Each row has a name. Each question is about the rows just above it.

(72): [138  89 125 142 105 139 173 174 118 117 173  84  82 104  73 134 169 103
 118 171 151 139 138 109 131 127 179 157 165 123  62 155 168 145 101 129
 131 152 114]
(94): [139  90 141 143 106 140 172 177 126 123 136 120 110 124 113 130 139 134
 107 116 135  76 149 152 112 173 192 109 102  97  99 164 136 145  85 139
 128 105 132]
(83): [136  89 142 142 105 139 173 174 118 117 173  84  82 104  73 134  66 103
 118 171 119 139 138 109 131 127 179 157 165 123  81 155 168 145 101 129
 131  71 114]
(130): [166  80 146 138 102 132 180 158 147 129  80 166 165 178 176 119 102 104
 109 174 131 137 134  94 126 126 177 150 167 119  72 152 184 145 101 113
 136 164 116]
Shuffled (83) with one entry gone: [ 81 104 168 138 171 129 109 118 174 105 179 157 127 155 134 131 103 101
  73 173 136 114 139  89 131  84 142 117  71 118 165 145  66 139 173 123
 142 119], missing => [82]
Shuffled (72) with one entry gone: [129 114 169 104 155 125  73 101 173 109 151  89 139 157 165 142 103 138
 127 174  84 134 105 118 131 138 118 117 173 171 139 123 152 131 168  82
  62 145], missing => [179]
What comes right after [167] in the named rows? => [119]
The row with [166  80 146 138 102 132 180 158 147 129  80 166 165 178 176 119 102 104
 109 174 131 137 134  94 126 126 177 150 167 119  72 152 184 145 101 113
 136 164 116] is => (130)
Which entry of (94) is missing from [120  76 139 135 173  90 136 192 107 109 145 152 134 140 113 116 143 164
  99 130 124 126 177 123 112 105 139 149 110 139  85 172 132  97 136 102
 128 141]? => [106]
Shuffled (83) with one entry gone: [179 173 118  82 142  71 138 127 155 136 139 101 131  73 129 104  89 173
 174  84 109 119 145 114 168 157 118 131 139  66 171 103 134 117 165 105
 142 123], missing => [81]

(76): [133 132 136 117 120]
(5): [148  78  71 116 141]
(121): [132 135 140 138 120]
(61): [130 119 122 137 130]
(121) without one entry, shuffled: [135 120 132 140]. Gone: => [138]
Which entry of (121) is missing from [135 132 120 140]? => [138]
What comes right after [116] in the named rows? => [141]

(75): [122 139 130 156 130 116 139 135 171 111 130 180]
(114): [122 139 130 156 130 116 144 140 122 118 111  84]
(127): [164 110 124 136 124 137 101 118 105  91 158 170]
Shuffled (127) with one entry gone: [101 124 105 164 124 158 136 118  91 110 170], missing => [137]
The entry that follows [135]: => [171]
The entry that follows [91]: => [158]
The entry that follows [136]: => [124]

(37): [143 153 119 105]
(97): [120 118 108 122]
(90): [136 121 139 120]
(49): [152  92 184 151]
(49) without one entry, shuffled: [152 151 184]. Gone: => [92]
(90) without one entry, shuffled: [139 136 120]. Gone: => [121]
Shuffled (49) with one entry gone: [ 92 184 152], missing => [151]

(178): [142 124 128 102 125 128]
(50): [102 135 119  69  74 121]
(117): [128 129 121 105  73 121]
(68): [127 128 127 122 123 127]
(87): [119 129 125 119 114 125]
(141): [110 133 120  81  85 122]
(142): [154 111  92 178 107  81]
(95): [120 129 127 125 120 127]
What comes right after [74] in the named rows? => [121]
Shuffled (178) with one entry gone: [128 142 124 102 128], missing => [125]

(107): [125 120 131 141 123 135 119 136 128 121 140 132 132 131 123 122 127 122
 121 119 131 124]
(11): [125 120 131 141 129 135 119 136 128 121 140 132 132 131 123 122 127 122
 121 119 124 129]
(93): [125 120 131 141 129 135 123 136 128 121 140 132 132 131 123 107 127 122
 121 119 131 124]
Which entry of (11) is missing from [127 124 129 141 122 125 132 122 121 140 129 128 132 136 119 131 119 123
 131 135 121]? => [120]
Which entry of (107) is missing from [125 119 124 131 122 121 122 132 135 119 132 131 128 140 136 141 123 131
 121 123 120]? => [127]
The row with [125 120 131 141 129 135 123 136 128 121 140 132 132 131 123 107 127 122
 121 119 131 124] is => (93)
Which entry of (93) is missing from [121 120 141 132 131 129 122 135 136 123 119 125 131 121 123 128 124 107
 127 132 131]? => [140]
The entry that follows [107]: => [127]
(93) without one entry, shuffled: [135 123 132 121 123 131 127 129 125 131 119 122 136 132 131 140 107 120
 141 121 128]. Gone: => [124]

(124): [150 106 139 115]
(36): [111 104 135 140]
(33): [135 140 168 135]
(118): [119 125 143 125]
(67): [ 96  98 142 125]
(51): [150 106 100  86]
The entry that follows [143]: => [125]
Which entry of (67) is missing from [142 125  98]? => [96]

(77): [111 141 123 126 128 148 168 153 109 129 126 119 128 148 174 126 167 137
 110 133 158 126 117 142  87 114 124 133 114 146]
(48): [130 129 135 136 126 134 143 143 133 136 129 124 112 155 139 142 164 140
 124 123 155 115 137 126 123 128 131 129 118 129]
(111): [111 141 123  94 128 148 168 181 109 129 126 119 128 148 174 126 170 137
 110 133 158 126 150 125  87  86 124 133 114 146]
(16): [115 137 139  87 138 155 162 182 100 127 113 130 118 155 183 147 176 142
 101 146 160 129 162 129  92 121 126 125  96 152]
(111) without one entry, shuffled: [110 126 111 148 129 109 133 128 150 133 170 125 124 148 119 126 128 141
 126 123 158  94 137 181 114 174 168 146  86]. Gone: => [87]
Shuffled (77) with one entry gone: [133 128 117 124 133 174 142 158 126 153 129 111 119  87 146 137 114 148
 148 109 126 110 128 123 168 126 167 126 114], missing => [141]
Shuffled (77) with one entry gone: [167 142 158 126 126 141 111 148 133 133 146 126 114  87 114 174 123 137
 110 128 109 128 153 126 117 119 124 148 129], missing => [168]
(77) without one entry, shuffled: [167 109 174 137 128 133 168 146  87 153 124 126 126 114 133 148 117 158
 114 142 129 141 148 119 123 111 126 126 128]. Gone: => [110]
The entry that follows [131]: => [129]
What comes right after [134] in the named rows? => [143]
(77) without one entry, shuffled: [133 158 124 109 126 114 148 128  87 137 174 148 168 111 153 141 119 128
 133 146 126 129 126 110 126 167 117 123 114]. Gone: => [142]

